Here is a tiny trained network, its code and every weight. The questions are about switching its units off for an input and a target symbol, where a switched-off unit gives its printed mean instead of its output.

import numpy as np


def w(rows, s, z=0):
    codes = np.array(rows[::2]) - 128.0
    scale = np.full(codes.shape[1], s)
    scale[-1] = z or s
    return codes * scale


def norm(h):
    return h / np.sqrt((h * h).mean(-1, keepdims=True) + 1e-5)


def f(y):
    return np.maximum(y, 0)


def softmax(a):
    e = np.exp(a - a.max(-1, keepdims=True))
    return e / e.sum(-1, keepdims=True)


def log_softmax(a):
    a = a - a.max(-1, keepdims=True)
    return a - np.log(np.exp(a).sum(-1, keepdims=True))


def net(x, mask):
    ids = ['Λημξπτω'.index(c) for c in x.split()]
    T = len(ids)
    res = E[ids] + P[:T]
    u = 0
    for l in range(2):
        q, k, v = (norm(res) @ M[l].T for M in (Q, K, V))
        z = softmax(np.where(np.tri(T) > 0, q @ k.T / 2**0.5, -1e9)) @ v
        res = res + np.where(mask[u], z, O[l][:, -1]) @ O[l][:, :-1]
        u += 1
        y = f(norm(res) @ A[l][:, :-1].T + A[l][:, -1])
        res = res + np.where(mask[u : u + 4], y, B[l][:, -1]) @ B[l][:, :-1]
        u += 4
    return log_softmax(norm(res)[-1] @ U[:, :-1].T + U[:, -1])


Q, K, V, O, A, B = {}, {}, {}, {}, {}, {}
E = w([
[193,127,185,54,111,145,76],'Λ',
[110,185,119,96,71,91,168],'η',
[167,112,186,82,79,193,129],'μ',
[84,178,103,248,111,199,129],'ξ',
[146,158,233,178,55,172,181],'π',
[138,158,62,175,133,86,34],'τ',
[229,147,158,170,195,179,134],'ω',
],0.013)
P = w([
[196,201,52,86,137,169,114],'0',
[144,119,2,114,72,90,203],'1',
[248,151,118,180,125,199,107],'2',
[87,74,85,119,112,81,187],'3',
[211,148,140,182,123,169,88],'4',
[81,54,92,59,184,110,181],'5',
[175,214,121,140,142,157,86],'6',
],0.0097)
Q[0] = w([
[59,19,143,74,194,2,178],'0.h1',
[66,202,184,121,170,106,76],'0.h1',
],0.01)
K[0] = w([
[254,233,101,165,9,178,67],'0.h1',
[153,212,92,74,211,188,95],'0.h1',
],0.0083)
V[0] = w([
[94,178,35,86,174,15,46],'0.h1',
[1,131,57,88,24,230,89],'0.h1',
],0.0057)
O[0] = w([
[88,90,222,164,149,74,148,3],'0.h1',
[1,235,255,31,56,200,78,180],'0.h1',
],0.009,0.0059)
A[0] = w([
[194,167,156,152,123,190,42,74],'0.n1',
[217,121,176,132,138,157,9,127],'0.n2',
[120,184,161,189,114,97,213,255],'0.n3',
[66,214,178,181,243,106,2,217],'0.n4',
],0.0073,0.0026)
B[0] = w([
[55,254,160,16,148,86,110,253],'0.n1',
[66,166,35,190,122,24,220,218],'0.n2',
[136,83,7,191,162,114,128,231],'0.n3',
[181,85,253,177,93,184,180,211],'0.n4',
],0.0081,0.0056)
Q[1] = w([
[71,255,186,205,138,25,104],'1.h1',
[97,13,136,150,106,52,73],'1.h1',
],0.0095)
K[1] = w([
[60,1,163,91,149,118,128],'1.h1',
[160,175,226,165,114,53,77],'1.h1',
],0.0096)
V[1] = w([
[136,148,48,2,105,64,180],'1.h1',
[111,176,92,140,135,127,215],'1.h1',
],0.0067)
O[1] = w([
[33,45,134,160,139,106,121,244],'1.h1',
[254,7,250,140,232,36,59,255],'1.h1',
],0.0082,0.0062)
A[1] = w([
[60,175,91,79,138,6,207,170],'1.n1',
[154,50,129,48,72,80,108,45],'1.n2',
[217,247,62,123,89,42,37,5],'1.n3',
[141,56,205,154,167,254,206,199],'1.n4',
],0.0085,0.0017)
B[1] = w([
[120,80,14,162,82,126,207,205],'1.n1',
[97,213,208,98,141,68,100,187],'1.n2',
[106,80,169,191,127,155,4,254],'1.n3',
[147,216,2,5,112,41,120,221],'1.n4',
],0.0095,0.0069)
U = w([
[64,72,65,177,104,106,208,109],'Λ',
[64,130,210,145,143,27,139,3],'η',
[28,152,50,101,97,203,152,115],'μ',
[151,146,240,26,113,215,135,232],'ξ',
[124,82,125,166,125,146,34,136],'π',
[255,146,133,124,48,101,198,146],'τ',
[226,73,102,170,200,164,183,194],'ω',
],0.0094,0.0039)

Each question gives the input, a string of symbols that net reads in full, and the target symbol t.
The units are the heads (2 rows each of Q, K, V and O) and the neurons (one row each of A and B). Each row of codes is followed by its name. A weight is (code - 128) times the scale printed after its matrix; where a second scale follows, it is the last column's (O, A, B and U).
mask holds one flag per unit, layer by layer, with each layer's heads first. A switched-off unit (its flag False) gives its mean, the last column of its rows in O or B, instead of its output. The means were averaged over made-up inputs and are rounded, as every weight is.
A unit's drop is (log p(t) with every unit on - log p(t) with that unit switched off) / (log p(t) with every unit on - log p(t) with every unit switched off).
The circuit of an input: a set's keep is (log p(t) with only the set's units on - log p(t) with every unit switched off) / (log p(t) with every unit on - log p(t) with every unit switched off). Starting from all 10 units, units are removed one at a time, each time the one whose removal leaves the highest keep (on an exact tie, the one counted first), for as long as the keep stays at least 0.8.
circuit, biggest first: the units of the circuit, biggest drop first
top k neurons: the k neurons with the biggest drops, biggest first
k most important neurons of layer l: the k neurons of layer l with the biggest drops, biggest first
input ω ω Λ, target ω: top 2 neurons => [0.n2 1.n4]
input π ξ τ π Λ Λ, target η: 2 most important neurons of layer 1 => [1.n2 1.n4]
input ω ξ η, target ξ: circuit, biggest first => [0.h1]
input ξ π μ, target π: circuit, biggest first => [1.n3 0.n2 0.n4]
input η μ ξ, target μ: top 3 neurons => [1.n3 1.n2 0.n2]
input μ Λ Λ μ η ξ τ, target ξ: circuit, biggest first => [0.h1 0.n4]
input π τ π π ξ π μ, target π: top 4 neurons => [1.n3 0.n2 0.n4 1.n4]
input π μ τ, target μ: circuit, biggest first => [0.n2 1.h1 0.h1]
input ω π ξ τ π μ Λ, target μ: circuit, biggest first => [0.n2 1.h1]
input μ ω π η Λ μ π, target μ: circuit, biggest first => [1.h1 0.n2]
input μ η π π, target τ: top 2 neurons => [0.n1 0.n2]
input ξ η Λ, target η: circuit, biggest first => [0.h1 0.n2]
input π η π τ ω, target τ: top 4 neurons => [0.n4 1.n4 1.n3 1.n2]
input π μ π η π, target η: top neuron => [1.n1]
input π π π, target π: circuit, biggest first => [1.n3 0.n4 0.h1]
input π Λ ξ, target Λ: circuit, biggest first => [1.h1 1.n3]
input π τ ξ, target τ: circuit, biggest first => [0.h1 0.n4 1.h1 1.n4]
input π η ω, target η: circuit, biggest first => [0.h1 0.n2]
input π π τ μ, target ξ: 3 most important neurons of layer 0 => [0.n2 0.n3 0.n4]
input ξ ω μ ξ ξ η ξ, target η: circuit, biggest first => [0.h1]
input Λ η π η τ η η, target η: 2 most important neurons of layer 1 => [1.n3 1.n1]
input μ ξ π, target ξ: top 2 neurons => [0.n1 1.n1]
input ξ π μ ω π ξ τ, target ξ: 3 most important neurons of layer 0 => [0.n4 0.n3 0.n1]
input η μ Λ η τ, target η: top 2 neurons => [0.n4 0.n2]
